Here is a tiny trained network, its code and every weight. The questions are about switching its units off for an input and a class, where a switched-off unit gives its printed mean instead of its output.

import numpy as np


def w(rows, s, z=0):
    codes = np.array(rows[::2]) - 128.0
    scale = np.full(codes.shape[1], s)
    scale[-1] = z or s
    return codes * scale


def f(y):
    return y / 2 * (1 + np.tanh(0.7978845608 * (y + 0.044715 * y**3)))


def log_softmax(a):
    a = a - a.max(-1, keepdims=True)
    return a - np.log(np.exp(a).sum(-1, keepdims=True))


def net(x, mask):
    res = np.array(x, float).reshape(1, 8) / 4 @ E
    y = f(res @ A[0][:, :-1].T + A[0][:, -1])
    res = res + np.where(mask, y, B[0][:, -1]) @ B[0][:, :-1]
    return log_softmax(res[-1] @ U[:, :-1].T + U[:, -1])


A, B = {}, {}
E = w([
[141,112,120,129,137],'x0',
[133,122,125,130,133],'x1',
[118,135,135,126,122],'x2',
[84,57,71,6,78],'x3',
[78,173,186,123,89],'x4',
[221,221,120,60,123],'x5',
[99,106,194,65,255],'x6',
[124,135,125,125,127],'x7',
],0.0068)
A[0] = w([
[214,226,173,26,87,81],'neuron 0',
[180,108,157,155,138,253],'neuron 1',
[141,135,98,177,23,111],'neuron 2',
[103,176,146,207,162,78],'neuron 3',
[79,99,130,42,69,79],'neuron 4',
[226,179,149,59,103,90],'neuron 5',
[134,126,112,147,26,60],'neuron 6',
[99,140,129,114,170,49],'neuron 7',
[138,78,74,59,112,119],'neuron 8',
[90,118,192,83,206,156],'neuron 9',
[113,144,165,226,180,140],'neuron 10',
[167,176,185,216,135,77],'neuron 11',
[108,141,173,64,239,152],'neuron 12',
[148,102,68,185,68,81],'neuron 13',
[43,191,200,115,73,204],'neuron 14',
[231,156,149,66,108,78],'neuron 15',
[71,87,51,62,108,64],'neuron 16',
[63,59,117,196,137,93],'neuron 17',
[129,165,187,103,90,188],'neuron 18',
[16,163,63,54,115,144],'neuron 19',
[237,200,116,82,99,139],'neuron 20',
[120,94,174,97,254,123],'neuron 21',
[175,140,60,183,44,80],'neuron 22',
[45,68,175,180,82,184],'neuron 23',
[93,70,44,27,57,183],'neuron 24',
[116,88,103,78,88,51],'neuron 25',
[13,37,137,178,99,111],'neuron 26',
],0.0077,0.0046)
B[0] = w([
[7,113,107,63,184,205],'neuron 0',
[239,161,95,172,147,194],'neuron 1',
[178,76,165,48,81,183],'neuron 2',
[114,145,163,162,163,150],'neuron 3',
[159,182,214,254,168,175],'neuron 4',
[40,96,122,85,177,181],'neuron 5',
[142,106,197,112,66,153],'neuron 6',
[121,65,207,64,102,119],'neuron 7',
[107,147,140,209,171,180],'neuron 8',
[190,92,122,124,36,203],'neuron 9',
[131,170,131,173,157,179],'neuron 10',
[156,173,198,191,166,171],'neuron 11',
[199,89,122,46,50,219],'neuron 12',
[99,54,167,35,76,159],'neuron 13',
[220,180,3,132,97,194],'neuron 14',
[29,155,124,92,175,168],'neuron 15',
[152,146,209,195,175,177],'neuron 16',
[21,91,104,34,183,171],'neuron 17',
[143,143,82,159,139,166],'neuron 18',
[183,158,143,178,170,191],'neuron 19',
[82,97,106,66,158,206],'neuron 20',
[191,65,134,104,55,209],'neuron 21',
[111,80,175,126,87,179],'neuron 22',
[92,156,52,94,139,208],'neuron 23',
[238,213,138,199,177,254],'neuron 24',
[150,158,219,147,141,143],'neuron 25',
[48,111,88,98,193,210],'neuron 26',
],0.006,0.0067)
U = w([
[158,136,10,185,131,254],'0',
[137,165,208,234,186,71],'1',
[34,103,57,129,177,96],'2',
[140,68,178,136,2,74],'3',
],0.01,0.0052)

Each question gives the input, the list of numbers given to net, and the class t.
The units are the neurons (one row each of A and B). Each row of codes is followed by its name. A weight is (code - 128) times the scale printed after its matrix; where a second scale follows, it is the last column's (A, B and U).
mask holds one flag per neuron, in row order. A switched-off neuron (its flag False) gives its mean, the last column of its row in B, instead of its output. The means were averaged over made-up inputs and are rounded, as every weight is.
A unit's drop is (log p(t) with every unit on - log p(t) with that unit switched off) / (log p(t) with every unit on - log p(t) with every unit switched off).
The circuit of an input: a set's keep is (log p(t) with only the set's units on - log p(t) with every unit switched off) / (log p(t) with every unit on - log p(t) with every unit switched off). Starting from the 12 units with the biggest drops (on a tie, the unit counted first), units are removed one at a time, each time the one whose removal leaves the highest keep (on an exact tie, the one counted first), for as long as the keep stays at least 0.8.
units of the circuit, in order: the units of the circuit, biggest drop first
most important unit: the unit with the biggest drop
top k neurons: the k neurons with the biggest drops, biggest first
drop when u is switched off: that unit's drop, to one decimal
input [4,-2,2,-4,-3,-5,8,-8], class 3: units of the circuit, in order -> neuron 21; neuron 12
input [-1,-3,-5,-6,-5,-1,-4,-7], class 1: units of the circuit, in order -> neuron 11; neuron 14
input [7,-7,6,6,-2,6,0,7], class 1: most important unit -> neuron 24
input [-4,3,5,7,4,1,-5,-5], class 1: units of the circuit, in order -> neuron 4; neuron 24; neuron 16
input [7,1,-4,-3,7,3,7,2], class 0: units of the circuit, in order -> neuron 14; neuron 16
input [5,-1,2,0,-1,-6,-1,-5], class 2: top 2 neurons -> neuron 17; neuron 26
input [4,-1,-7,1,2,6,7,-5], class 3: units of the circuit, in order -> neuron 12; neuron 21
input [7,-6,6,1,6,-5,1,7], class 0: top 2 neurons -> neuron 14; neuron 0
input [4,0,-3,0,2,-4,-7,5], class 3: units of the circuit, in order -> neuron 2; neuron 13
input [5,-6,1,-3,-3,-7,4,-5], class 2: top 2 neurons -> neuron 17; neuron 24
input [-2,0,4,-7,1,-8,-5,-1], class 2: units of the circuit, in order -> neuron 17; neuron 26
input [2,-7,1,2,6,7,-5,8], class 2: units of the circuit, in order -> neuron 0; neuron 5
input [8,-8,0,5,7,-1,7,7], class 0: top 3 neurons -> neuron 14; neuron 19; neuron 2
input [-7,-3,8,-4,5,-2,-3,2], class 0: units of the circuit, in order -> neuron 14
input [3,-5,-4,-4,3,5,-2,0], class 2: units of the circuit, in order -> neuron 24; neuron 0; neuron 20
input [-1,4,7,3,-2,5,8,2], class 3: units of the circuit, in order -> neuron 12; neuron 21
input [-1,-8,1,5,-2,-1,6,-8], class 3: top 3 neurons -> neuron 12; neuron 21; neuron 9
input [-8,-8,3,-6,2,-7,7,-1], class 2: top 4 neurons -> neuron 17; neuron 24; neuron 26; neuron 23
input [2,6,-8,-5,-4,-7,-7,-3], class 2: top 2 neurons -> neuron 17; neuron 26
input [-8,-6,-1,5,7,0,-1,3], class 0: units of the circuit, in order -> neuron 14
input [0,-2,-4,-1,3,4,-3,-7], class 2: top 2 neurons -> neuron 24; neuron 0
input [-7,-5,-5,-4,8,-6,-6,1], class 0: top 3 neurons -> neuron 14; neuron 23; neuron 0
input [3,-8,-4,8,1,3,-8,2], class 1: top 2 neurons -> neuron 24; neuron 4
input [-1,6,0,-4,1,0,-5,-3], class 3: top 2 neurons -> neuron 24; neuron 2
input [3,-2,3,-2,7,-2,2,-7], class 0: drop when neuron 14 is switched off -> 0.2
input [-1,8,1,-2,0,-8,-5,4], class 2: drop when neuron 17 is switched off -> 0.1
input [-7,6,8,-2,3,-1,-7,-7], class 3: most important unit -> neuron 2
input [-1,5,6,-5,-1,-6,2,-6], class 2: drop when neuron 4 is switched off -> 0.2
